Here is a tiny trained network, its code and every weight. The questions are about switching its units off for an input and a class, where a switched-off unit gives its printed mean instead of its output.

import numpy as np


def w(rows, s, z=0):
    codes = np.array(rows[::2]) - 128.0
    scale = np.full(codes.shape[1], s)
    scale[-1] = z or s
    return codes * scale


def norm(h):
    return h / np.sqrt((h * h).mean(-1, keepdims=True) + 1e-5)


def f(y):
    return np.maximum(y, 0)


def log_softmax(a):
    a = a - a.max(-1, keepdims=True)
    return a - np.log(np.exp(a).sum(-1, keepdims=True))


def net(x, mask):
    res = np.array(x, float).reshape(1, 3) / 4 @ E
    u = 0
    for l in range(4):
        y = f(norm(res) @ A[l][:, :-1].T + A[l][:, -1])
        res = res + np.where(mask[u : u + 4], y, B[l][:, -1]) @ B[l][:, :-1]
        u += 4
    return log_softmax(norm(res)[-1] @ U[:, :-1].T + U[:, -1])


A, B = {}, {}
E = w([
[115,124,30,95,163,97,97,160,35,79,172,152],'x0',
[114,109,88,182,150,159,178,108,134,121,48,224],'x1',
[156,252,162,97,138,161,132,127,132,132,111,140],'x2',
],0.015)
A[0] = w([
[121,90,101,136,121,104,111,177,120,108,135,143,82],'L0N0',
[146,142,253,116,73,141,143,91,254,195,92,107,164],'L0N1',
[143,157,193,98,94,104,50,150,156,163,237,59,5],'L0N2',
[144,96,194,180,67,135,229,73,210,179,24,138,169],'L0N3',
],0.0096,0.011)
B[0] = w([
[112,138,182,131,30,137,149,125,125,218,121,87,143],'L0N0',
[94,131,170,180,83,186,120,43,105,123,201,26,248],'L0N1',
[182,66,150,65,67,6,87,239,98,86,91,77,173],'L0N2',
[77,139,79,157,242,189,113,110,136,183,179,192,250],'L0N3',
],0.013,0.019)
A[1] = w([
[173,154,173,68,61,116,94,115,163,95,124,55,5],'L1N0',
[178,254,165,77,162,178,88,162,130,141,120,141,71],'L1N1',
[125,156,115,72,110,106,103,154,89,121,200,120,124],'L1N2',
[187,150,177,90,80,106,113,140,129,84,127,42,23],'L1N3',
],0.014,0.0024)
B[1] = w([
[139,104,24,151,78,100,73,185,41,140,180,77,238],'L1N0',
[153,85,220,166,43,110,188,118,159,129,52,186,186],'L1N1',
[178,153,199,186,113,102,113,141,118,80,149,86,239],'L1N2',
[131,96,112,75,137,100,137,195,8,156,181,30,254],'L1N3',
],0.013,0.01)
A[2] = w([
[108,72,85,113,135,112,168,135,143,187,84,193,124],'L2N0',
[163,86,120,151,96,89,191,145,138,81,10,147,3],'L2N1',
[145,130,109,59,112,91,54,156,99,129,217,82,167],'L2N2',
[137,185,146,129,80,118,149,158,101,112,93,152,172],'L2N3',
],0.013,0.0034)
B[2] = w([
[217,107,193,15,75,8,116,206,128,47,49,93,172],'L2N0',
[140,79,233,74,89,108,77,134,155,118,97,182,158],'L2N1',
[21,165,38,210,175,120,125,163,73,254,181,85,255],'L2N2',
[152,8,152,138,38,70,85,181,109,200,106,87,156],'L2N3',
],0.0089,0.015)
A[3] = w([
[166,173,167,131,82,196,152,56,139,106,143,119,32],'L3N0',
[131,239,116,137,166,176,146,90,164,109,148,166,55],'L3N1',
[128,249,156,148,115,164,165,110,146,134,98,150,104],'L3N2',
[166,155,135,100,147,147,123,114,134,111,129,110,3],'L3N3',
],0.014,0.006)
B[3] = w([
[53,142,79,114,184,159,162,33,176,55,162,92,202],'L3N0',
[207,178,111,120,7,95,93,132,153,132,58,103,253],'L3N1',
[84,79,164,167,34,174,29,141,110,184,106,187,194],'L3N2',
[144,68,122,133,131,139,167,113,137,123,131,126,128],'L3N3',
],0.014,0.0067)
U = w([
[134,194,92,89,116,146,118,104,179,83,114,62,51],'0',
[170,187,110,99,138,115,173,95,171,81,176,110,3],'1',
[161,85,177,99,73,67,122,175,135,105,57,174,183],'2',
[133,149,49,82,254,148,160,149,176,98,91,206,89],'3',
[119,124,110,136,98,96,103,175,47,157,213,19,166],'4',
[61,106,136,207,143,238,119,19,205,188,160,128,150],'5',
],0.015,0.0064)

Each question gives the input, the list of numbers given to net, and the class t.
The units are the neurons (one row each of A and B). Each row of codes is followed by its name. A weight is (code - 128) times the scale printed after its matrix; where a second scale follows, it is the last column's (A, B and U).
mask holds one flag per neuron, layer by layer. A switched-off neuron (its flag False) gives its mean, the last column of its row in B, instead of its output. The means were averaged over made-up inputs and are rounded, as every weight is.
A unit's drop is (log p(t) with every unit on - log p(t) with that unit switched off) / (log p(t) with every unit on - log p(t) with every unit switched off).
unit that matters most: the unit with the biggest drop
top k neurons: the k neurons with the biggest drops, biggest first
top k neurons in layer l: the k neurons of layer l with the biggest drops, biggest first
drop of u: that unit's drop, to one decimal
input [2,8,2], class 3: top 2 neurons : (L0N1, L1N2)
input [0,6,-6], class 3: top 2 neurons : (L0N1, L0N2)
input [-8,-4,4], class 5: unit that matters most : L0N3
input [5,5,2], class 2: top 3 neurons : (L0N1, L1N3, L0N3)
input [7,4,-7], class 2: top 2 neurons : (L0N1, L1N3)
input [5,-1,4], class 2: top 2 neurons : (L0N1, L1N1)
input [8,8,-2], class 2: top 2 neurons : (L0N1, L0N3)
input [-1,0,-4], class 5: top 2 neurons : (L0N2, L1N3)
input [1,0,5], class 2: top 2 neurons in layer 0 : (L0N1, L0N2)
input [-2,-2,-5], class 5: top 2 neurons : (L1N3, L1N0)
input [7,7,-6], class 2: top 2 neurons in layer 0 : (L0N1, L0N3)
input [1,7,3], class 2: drop of L0N1 : 0.8
input [0,5,-1], class 3: drop of L0N2 : 0.0
input [8,7,8], class 2: unit that matters most : L0N1
input [1,3,2], class 2: drop of L0N1 : 0.9
